Each row has a class, written after it.
[69,-5,-4,37,31,96,113,-116,-16,219,1,-95,134,2,49,-254,-97,67,-58,-49,-30,139,127,51,10,38,-43,27,9,75,-27,-42,-13,-74,-133,-14,50,-20,32,20,-164,52]  lubo
[-448,-134,185,193,190,-135,-43,-157,350,102,39,-400,-200,155,71,-313,-50,121,-222,-186,159,-11,277,223,-26,191,-372,-205,-197,-303,-157,-48,88,-301,90,-63,282,194,243,267,245,-265]  Fum
[-25,-53,-45,44,24,62,11,37,-32,-3,3,13,5,-19,-30,70,20,-103,-59,110,-82,17,-70,-21,-38,60,97,92,22,-17,71,-17,-36,100,-83,22,-43,-35,34,40,20,-18]  Belef
[230,-361,72,-60,-218,-96,80,285,-123,237,166,99,-49,88,35,249,9,-147,-140,5,-226,77,153,141,-389,-172,-255,-397,107,96,-106,106,57,-148,680,-157,476,-154,377,-99,77,-161]  lanuz
[-70,20,44,114,8,-166,-64,-4,70,-28,-127,-62,131,185,128,-193,-156,46,-11,-110,114,-235,36,-1,-67,-7,-163,-259,46,-149,40,86,32,-116,212,-63,-8,-32,117,80,99,61]  vaveg
[-98,-75,-9,60,-84,-83,-87,5,15,-99,-93,7,-15,94,138,141,-44,-26,-60,86,-91,-107,-40,-116,-77,-84,0,-17,-89,10,-55,-78,10,-60,213,-110,-6,-94,-4,59,101,-139]  lanuz
[9,-38,-121,-22,-3,21,-49,-22,77,116,-110,25,-60,-83,53,-10,21,-82,-1,109,14,57,-167,67,118,-8,-66,-21,-19,21,77,14,83,24,-12,-8,88,-17,3,17,-91,26]  Fum
[197,-61,-38,-91,-24,87,86,65,-65,174,-19,33,63,-82,-22,97,-3,5,-22,71,-87,110,-18,-13,-121,-89,51,46,63,54,27,-11,-69,11,-86,-48,38,-86,-7,-123,-127,115]  lapa
[-71,-98,-15,-4,-73,-62,-44,-8,39,15,-80,-3,29,-4,131,96,11,-77,-33,113,-27,-42,-105,-100,-75,-50,31,-38,-8,-25,4,-18,-19,-76,147,-51,26,-72,36,57,62,-39]  Belef
[54,-32,-132,-87,55,-1,-25,4,77,153,-74,78,-38,-71,20,105,13,-84,70,79,44,22,-139,43,54,-74,68,105,68,-5,42,30,80,135,-57,-76,115,-108,-122,-24,-19,7]  Belef
[-118,216,-44,12,60,172,159,72,108,43,192,91,52,-117,-88,97,31,-98,-106,260,-52,-66,-79,-51,-63,-97,217,183,149,-4,34,-12,-22,29,-153,-41,-99,83,-24,34,113,50]  vaveg
[-2,-64,-175,-107,28,53,-10,-13,73,56,-113,25,-78,-130,10,58,15,-11,63,54,99,34,-161,32,270,-31,120,166,-50,55,66,-21,86,123,15,-15,40,-47,-69,51,-40,29]  saf
[24,-126,-159,-79,-35,48,-6,31,25,-11,-77,0,-98,-153,12,60,5,-45,6,101,21,72,-85,-6,91,-27,3,76,-30,10,17,-38,69,48,70,-19,82,17,-9,24,-46,-63]  Belef
[37,35,29,6,63,128,110,52,-57,31,67,25,-4,-78,-67,88,9,-2,43,15,5,19,27,67,7,79,143,138,8,-16,22,2,22,216,-251,22,48,-11,-61,-47,28,-40]  nef
[103,-37,16,-38,55,115,104,63,-28,62,162,47,-16,-119,-120,7,11,-59,12,-67,-9,123,100,27,4,15,33,179,79,85,-42,-2,10,120,-104,-15,72,18,-75,-39,-36,-67]  saf
[91,-56,-73,3,-3,203,140,127,-131,77,40,88,68,-101,12,19,9,30,34,166,-38,62,101,-34,-133,-80,135,151,20,1,-44,-123,15,42,-226,-74,10,-94,-146,13,-82,-60]  Gez
[95,70,76,12,338,-57,-133,46,142,119,67,-95,-496,-48,-234,-5,23,50,236,-395,190,57,-18,236,359,163,-42,5,-19,60,117,281,112,805,115,220,176,34,-48,-138,27,-215]  futi
[101,-177,-141,11,-7,82,34,50,54,72,33,-56,-21,-8,22,-256,-70,60,62,-92,13,59,142,-7,-173,51,-80,-88,14,-108,-23,38,-46,-178,103,-27,71,3,-36,119,49,-65]  lanuz
[165,-63,-15,0,13,168,22,62,-60,100,62,43,-9,-59,-44,-61,92,-8,-1,-20,-38,197,89,87,-6,-5,-36,50,-26,121,-17,-48,-70,133,-126,22,-18,2,2,-11,-162,-33]  fifo
[-13,94,-87,-117,-36,134,112,114,37,-187,167,105,-23,-166,-132,13,94,7,50,139,-79,5,-99,-34,-24,78,155,130,141,-82,65,-91,-67,35,-75,111,-38,101,-50,-62,-32,111]  lanuz
[-30,-131,18,94,-107,-69,-55,39,-42,17,-108,44,72,141,100,55,-56,-1,-17,133,-105,-77,-48,-79,-183,-19,-49,-127,-36,-43,-35,-28,-22,-90,100,-64,21,-100,44,27,64,-30]  vaveg
[158,-132,-287,-64,2,140,132,144,-110,-175,161,46,91,-129,-8,-195,-157,14,290,55,45,6,292,-123,-125,-51,196,76,187,-153,-16,49,-17,-29,175,-65,-171,17,-194,144,107,-247]  lanuz
[-54,81,-200,-36,48,204,145,22,-108,-155,119,121,30,-195,-7,205,105,-64,174,239,18,-47,-103,34,142,40,310,219,-23,-64,130,-24,-12,242,-189,-40,-212,41,-175,32,81,27]  vaveg
[-91,45,69,16,-34,51,-122,53,50,-62,-74,116,-31,10,-33,270,71,-58,-245,-13,-199,-192,-256,-198,-17,-139,271,29,0,81,2,-61,-51,50,200,65,-126,-104,21,-47,-86,-4]  saf
[-211,331,56,21,172,73,72,-152,-210,70,27,176,240,-54,150,-98,80,174,463,181,213,-75,-233,91,378,-8,164,45,-145,-140,187,-88,76,353,-434,64,-600,-249,-439,-1,-76,212]  Gez
[-25,-147,-6,11,23,65,93,88,-23,-23,79,-42,-71,-75,-58,-70,-10,-22,5,-28,-33,107,22,-1,2,72,-95,40,2,-39,15,-49,13,65,9,24,99,14,26,-30,-67,-17]  futi
[101,-6,-79,-110,-37,156,100,84,-156,-167,184,103,-109,-258,-110,49,194,-167,-4,90,137,126,167,143,171,4,86,355,-216,-2,104,-69,47,244,-161,-134,-167,31,-181,112,115,36]  Gez
[-290,151,-143,-141,226,-6,81,-171,204,-216,18,-208,-231,-288,44,50,39,-15,-95,139,175,-19,19,-14,436,-23,254,381,-51,-46,167,-97,164,183,65,-20,-76,142,78,151,112,20]  Govu
[-6,37,-63,-36,6,48,17,7,11,47,-18,18,-47,-58,16,-11,3,7,72,55,34,27,-31,97,94,36,49,62,-37,29,37,-15,53,139,-79,19,16,-7,-47,3,-3,0]  vaveg
[-19,184,187,-7,-86,13,376,56,-353,-186,251,67,299,214,-66,5,-97,242,328,-230,-334,232,-54,-50,15,27,-4,27,98,251,1,-73,-159,-71,-58,152,-34,-92,-194,-343,-370,139]  vaveg
[80,-127,-48,23,-25,-52,-4,71,-68,74,-36,64,75,-41,67,30,-62,17,12,53,-34,36,-13,-94,-96,-105,-75,-41,107,51,-43,74,-18,-71,153,-45,8,-96,-36,-24,-30,-6]  fifo
[30,85,-144,-95,-38,95,-6,-40,51,31,86,46,-29,-326,-80,-29,134,-114,-12,250,-33,151,85,-28,-162,-50,156,176,145,45,101,-38,68,-4,-298,73,69,213,38,20,-48,43]  saf
[-121,-73,6,38,-79,-87,-56,-24,87,42,-99,-32,58,124,123,42,-49,7,-19,54,-58,-97,-58,-89,-112,-31,36,-77,-2,-43,-56,-42,-25,-121,91,-46,75,-64,17,44,60,-92]  lubo
[36,-84,-141,-9,-72,-27,-71,45,27,29,-116,66,-19,-17,9,52,25,-88,-90,146,-14,-4,-125,-9,28,-65,-65,-2,22,20,32,1,46,18,77,-43,99,-9,58,14,-49,8]  Govu
[350,-308,-101,0,-117,-332,-299,-76,-7,64,-201,222,-83,44,6,-1,-110,-124,31,-284,-10,-18,163,9,-290,-231,-899,-441,233,40,-47,259,248,-423,391,-65,171,3,61,-171,-273,37]  saf
[-104,38,51,6,56,162,20,-81,98,-59,69,-17,-28,-49,-91,83,64,1,-167,176,-229,-37,-64,-92,-135,96,206,102,-47,-57,-45,-173,-39,14,-312,58,-67,96,122,-43,-44,82]  saf
[29,14,32,1,54,143,142,62,-21,-55,-7,-10,18,-107,-14,86,-12,74,-33,134,-143,38,-51,-90,-30,36,206,176,-23,-40,53,-35,-43,148,-205,56,-58,-54,11,-75,-107,109]  fifo
[253,-219,22,167,-99,-37,-84,223,-199,101,161,414,363,196,-223,91,105,-29,-167,23,234,79,-84,10,-123,-170,-80,356,28,203,-132,-62,-191,71,-68,-259,-65,-275,-186,50,125,105]  saf
[82,-21,57,75,19,-18,0,-48,-49,60,-2,63,3,-38,-90,-209,-2,10,28,55,64,136,105,63,-79,62,-328,4,2,-53,-1,-43,83,-25,-251,30,-36,52,-64,-38,-125,104]  fir
[-145,101,-9,-134,38,102,105,84,137,-61,64,140,-100,-200,-33,448,30,-232,-69,90,-76,-163,-278,-120,36,-60,559,290,53,94,86,60,62,247,75,95,-111,-19,-89,30,221,-163]  lanuz
[-117,-69,-36,50,-60,-68,-55,-23,61,19,-71,-42,61,45,159,5,-28,-30,-13,86,-5,-130,-26,-104,-117,-38,-2,-75,-16,-121,-17,-40,0,-95,119,-118,93,-70,16,89,117,-68]  lapa
[91,84,-16,-14,-17,61,104,26,0,96,57,-83,39,-87,-26,-112,67,-90,-26,5,156,102,122,150,4,51,-115,21,22,-27,73,44,-45,54,-123,-51,45,110,109,35,57,120]  fifo
[39,-50,-73,11,4,26,-49,42,28,118,-88,19,-9,21,28,53,-26,23,8,60,2,-12,-124,37,82,-37,2,-5,-43,41,21,-6,21,91,35,-21,54,-112,4,7,-47,-18]  lanuz
[-4,-215,-76,-57,-1,55,-2,78,-5,-75,25,15,-145,-126,-12,123,48,-86,-26,175,-91,79,-46,-50,-49,20,149,119,-52,22,29,-97,-1,126,9,-49,96,-28,-1,24,37,-104]  lubo
[69,-114,-105,-43,-68,38,-20,67,15,103,-61,137,38,-3,38,86,-39,-31,35,37,-48,-14,-160,-38,-3,-102,26,-49,59,94,-56,40,6,-60,110,-42,69,-73,-101,-30,-61,-40]  Belef
[-112,-76,29,-14,-45,-55,-8,0,61,71,-63,-21,10,26,122,70,-23,-4,-26,31,-43,-51,-41,-55,-148,-30,28,-55,-19,-77,-44,-31,25,-93,35,-63,89,-91,13,1,95,-20]  Govu
[51,-69,-95,-37,-45,59,6,50,44,73,-89,80,12,-64,-6,48,7,-93,-89,159,-2,56,-132,29,109,-15,0,102,-17,66,23,-82,64,34,15,-51,81,-45,68,70,-34,31]  Govu
[45,-1,-63,-136,96,45,8,-56,14,30,167,-175,-225,-298,-115,-294,143,12,109,-49,227,308,232,264,109,163,-217,36,-81,-49,12,-59,89,68,-200,22,183,225,32,62,16,8]  vaveg
[33,-58,62,84,-99,-19,-5,65,-114,161,-32,8,176,138,140,-211,-146,78,110,-61,-51,-97,104,-27,-270,40,-45,-273,63,-56,-115,34,-58,-87,52,5,13,-136,-75,-28,-12,-64]  vaveg
[42,-116,-89,-18,10,98,19,66,-44,-10,-3,18,-40,-140,-74,22,75,-88,-30,105,11,94,7,32,-14,59,98,101,6,1,64,-39,-22,128,-89,17,6,54,49,72,6,-14]  fir
[207,-38,86,5,117,10,45,25,-158,-17,39,12,-43,-75,-16,-178,-45,151,216,-94,143,245,257,70,28,49,-145,132,-77,100,-49,0,70,121,-244,45,-87,-72,-128,-11,-82,-12]  Govu
[1,-153,-33,-9,-145,-28,-80,-1,39,46,-75,-2,-7,20,133,62,-6,-46,-44,57,-112,-29,-6,-71,-154,-60,-17,-134,-41,-15,-63,-33,5,-147,163,-87,121,-57,67,23,31,-82]  lubo
[259,65,-135,-93,55,141,12,-11,25,138,81,-21,-137,-239,-99,-161,3,-50,149,28,149,144,233,210,11,45,-92,43,49,-24,61,32,137,74,-226,-16,163,103,-44,-32,-84,16]  futi
[77,1,75,79,3,67,119,148,-32,15,78,-40,-54,38,-50,42,-27,37,-93,-8,-139,29,80,14,-159,-13,-155,-77,39,-67,-42,18,5,60,33,-33,164,-11,122,-135,-54,-26]  fifo
[-49,-53,82,64,0,-19,28,5,12,41,99,26,126,158,-16,58,0,-48,-66,-27,-92,-21,-19,-67,-138,2,77,37,47,17,-80,-6,-78,-65,-85,-52,67,-26,4,-23,87,-28]  futi
[6,-23,-33,31,5,5,51,33,-52,94,20,-64,99,5,31,-42,-35,10,46,37,88,-69,55,22,-48,53,50,-12,19,-71,10,16,-1,97,-118,-34,82,-7,27,-10,66,2]  lapa
[-54,-159,-51,-64,157,-67,-31,-64,207,155,-2,-131,-159,-33,41,-44,-21,59,133,0,262,81,31,22,134,77,33,175,-58,-31,-71,-1,47,140,-48,-17,103,-19,-73,113,209,-183]  Govu
[-56,-31,26,60,55,18,55,26,-84,-55,90,-32,3,-6,-39,-32,-32,6,32,-25,-29,30,68,11,-26,68,-16,20,21,-17,0,-15,7,114,-42,42,-36,20,18,-25,6,-64]  lanuz
[-79,-181,36,59,-128,-89,-70,52,-37,-20,-97,58,5,109,113,200,-18,-41,-75,116,-154,-72,-92,-90,-210,-87,3,-106,-100,-4,-27,-76,-1,-70,202,-92,29,-155,45,-11,64,-54]  nef
[-25,67,17,49,98,80,16,0,65,119,3,-50,-23,30,-49,-149,-117,100,66,-78,40,-73,63,21,-49,122,70,-58,87,-91,-79,83,-39,19,-61,144,-104,15,-62,47,71,-117]  lanuz
[185,-167,28,-22,-69,99,3,40,-17,116,61,56,3,-32,17,-17,-41,23,70,-52,-157,86,63,-79,-275,-4,48,-214,62,105,-127,117,-90,-117,55,90,12,60,29,-77,-56,-128]  Fum
[-8,-11,-29,3,-43,-48,-44,-13,-3,25,-106,54,17,25,69,109,-23,5,29,39,-48,-14,-161,-23,33,-22,7,-32,-29,57,17,25,25,5,46,25,-25,-66,-21,-31,-21,-7]  Fum
[86,-212,-318,-110,-165,-30,-136,100,286,-323,-204,34,-273,-224,50,304,-44,-350,-168,203,-92,-79,-42,-195,-232,-139,-90,27,113,-66,61,12,101,-328,454,-130,45,186,222,159,173,-114]  Belef
[-202,-231,447,139,39,5,227,-153,-77,-56,-118,115,304,187,221,298,12,85,14,-14,-401,51,-309,-450,-263,38,139,52,-127,30,-121,-1,-198,-245,-535,67,-352,-109,-148,-209,-109,327]  fir
[53,-147,6,19,-73,-77,-43,23,-62,124,-104,54,50,69,95,-18,-59,-25,77,41,-62,65,-93,43,-65,0,-170,-176,-4,52,7,31,51,-73,54,10,68,-109,32,-47,-79,24]  vaveg
[122,1,1,-54,57,114,87,23,-16,46,141,54,27,-103,-161,23,74,-27,31,-63,28,113,72,59,-13,51,155,184,86,87,17,26,-50,157,-228,72,5,112,-38,-65,-55,17]  saf
[82,-47,-124,-42,15,69,-22,11,52,45,-28,55,-37,-86,-13,15,35,2,-3,42,54,59,-83,37,148,-60,-31,73,-33,58,21,2,45,36,-24,-50,54,-5,-24,4,-85,44]  Govu
[18,-13,-141,-84,-28,93,25,64,34,47,-94,59,-42,-116,45,197,52,-49,-4,173,-42,2,-238,-14,127,-54,182,103,-25,83,87,-38,-16,132,29,6,-10,-55,-29,-18,-59,56]  futi
[140,-15,-88,-59,-56,67,-4,20,4,48,-61,91,4,-101,-10,60,74,-102,-6,99,10,96,-88,44,127,-34,-56,113,-40,70,53,-31,73,46,-129,-54,30,-15,-3,2,-82,114]  fir
[-16,-49,-82,-25,14,-25,10,27,-3,83,-46,8,-11,-43,53,46,-32,4,65,49,19,17,-95,0,10,-43,19,-2,53,39,38,29,26,39,52,10,40,-63,-49,-11,-10,-41]  Gez
[168,169,-240,-29,241,-119,-140,-153,-35,135,-160,-271,-320,-164,52,-148,-132,175,386,-135,416,-92,201,295,257,199,-186,-142,-26,-161,170,222,229,408,-8,141,29,-6,-100,-43,42,-136]  nef
[-41,151,118,-82,48,38,16,-7,22,-129,124,50,-160,-104,-11,347,56,9,-8,-10,-112,-89,-160,-4,45,-24,182,5,-60,60,31,77,52,184,8,51,1,-9,21,-176,82,-46]  Govu
[41,-95,-35,-2,-16,12,4,37,-21,110,-88,66,20,-50,40,102,12,-78,-38,108,-51,36,-157,28,14,-11,-10,-31,-4,63,44,22,23,63,9,10,20,-42,57,-24,-60,46]  lapa
[179,-126,-12,82,-41,96,58,130,-184,-34,4,173,-21,-52,-59,11,-17,-17,-150,247,-175,151,97,-41,-211,-104,-160,97,2,67,4,-145,88,-49,-66,-64,43,-91,-6,-32,-159,-12]  futi
[52,-44,-99,10,-8,1,-15,-48,28,135,-90,-1,47,7,28,-101,-33,-9,-33,50,70,46,-10,81,59,3,-129,61,-24,18,15,-39,46,-28,-106,-82,92,-25,-41,32,-60,66]  vaveg
[-95,-74,-16,21,-28,-62,-54,9,41,69,-52,59,25,74,115,78,-24,-6,14,68,-31,-130,-75,-53,-101,-58,62,-58,-34,-69,-27,-15,11,8,102,-101,23,-139,-82,35,114,-68]  Fum
[12,-26,-69,-24,-20,5,-19,35,42,88,-65,97,13,-1,25,106,25,-15,18,58,37,-38,-188,16,86,-39,46,7,9,38,-2,41,12,54,28,-24,56,-62,-41,-14,8,30]  Fum
[166,-185,-295,-137,-165,343,82,4,-69,206,116,33,91,-222,-77,-68,258,-203,-49,374,57,190,5,153,138,101,329,189,-333,67,88,-230,-130,155,-180,-105,-149,159,7,267,47,39]  lapa
[-59,89,31,-98,-91,83,55,67,-26,-159,96,180,-82,-138,-90,233,27,-41,57,1,-91,-143,-133,39,48,6,210,-155,74,53,54,156,38,79,180,231,-161,183,20,-99,49,-94]  nef
[87,-122,-186,22,-42,-267,-176,-78,125,427,-220,-47,-23,18,323,-193,-323,-65,247,-79,418,-134,150,62,-38,-199,-366,-293,161,98,-125,308,201,-142,346,-183,187,-91,-236,69,203,-326]  nef
[35,30,-37,-66,-12,132,98,36,-6,-12,57,85,99,-48,-9,99,108,-91,-65,80,-8,4,-137,-35,153,-57,319,147,-7,189,32,63,-162,129,-10,-13,-80,56,4,71,19,59]  lapa
[-28,-7,107,11,45,20,126,75,-85,48,24,-16,25,-3,6,49,-14,57,65,-11,39,37,-45,93,22,97,59,0,-21,29,34,60,-23,168,-135,90,26,-28,25,-57,40,12]  futi
[-47,-68,-67,10,24,28,95,45,-27,-21,44,-27,9,-33,-67,-42,33,-77,-53,99,-6,141,24,36,31,60,-51,186,54,8,39,-89,-48,64,-53,-36,49,24,37,72,-3,21]  vaveg
[26,-60,-118,-17,-30,32,26,28,26,70,-91,32,47,-62,37,-10,-28,-2,33,87,47,67,-104,-19,69,-37,7,98,21,58,49,-47,25,9,-63,-24,25,-39,-33,27,-55,47]  lubo
[-136,-63,-47,-8,-44,-87,-31,-15,80,63,-43,-62,27,22,130,21,-78,8,48,-26,48,-113,22,-100,-75,-100,97,-38,11,-74,-47,6,50,-73,217,-89,118,-84,-19,69,141,-118]  futi
[42,-207,-127,62,-79,62,-6,41,31,142,-115,-20,18,31,30,-256,32,-57,-185,189,22,92,72,92,-157,63,-211,-64,-56,-121,48,-65,-86,-177,-56,-55,-18,41,51,170,0,54]  fifo
[71,-114,-80,51,-7,110,-60,-55,-51,-99,-12,113,-6,-41,-7,-57,77,-72,-101,160,-111,94,10,-75,-63,-10,-28,101,-35,25,-26,-122,-48,-60,-138,-92,-39,40,-116,59,-80,-39]  fifo
[-70,68,-34,-102,11,128,84,39,71,-55,211,90,-198,-132,-102,264,139,-98,5,35,-95,9,-130,33,-8,-40,121,29,-1,18,17,45,20,128,19,59,-26,139,-36,-112,98,-97]  futi
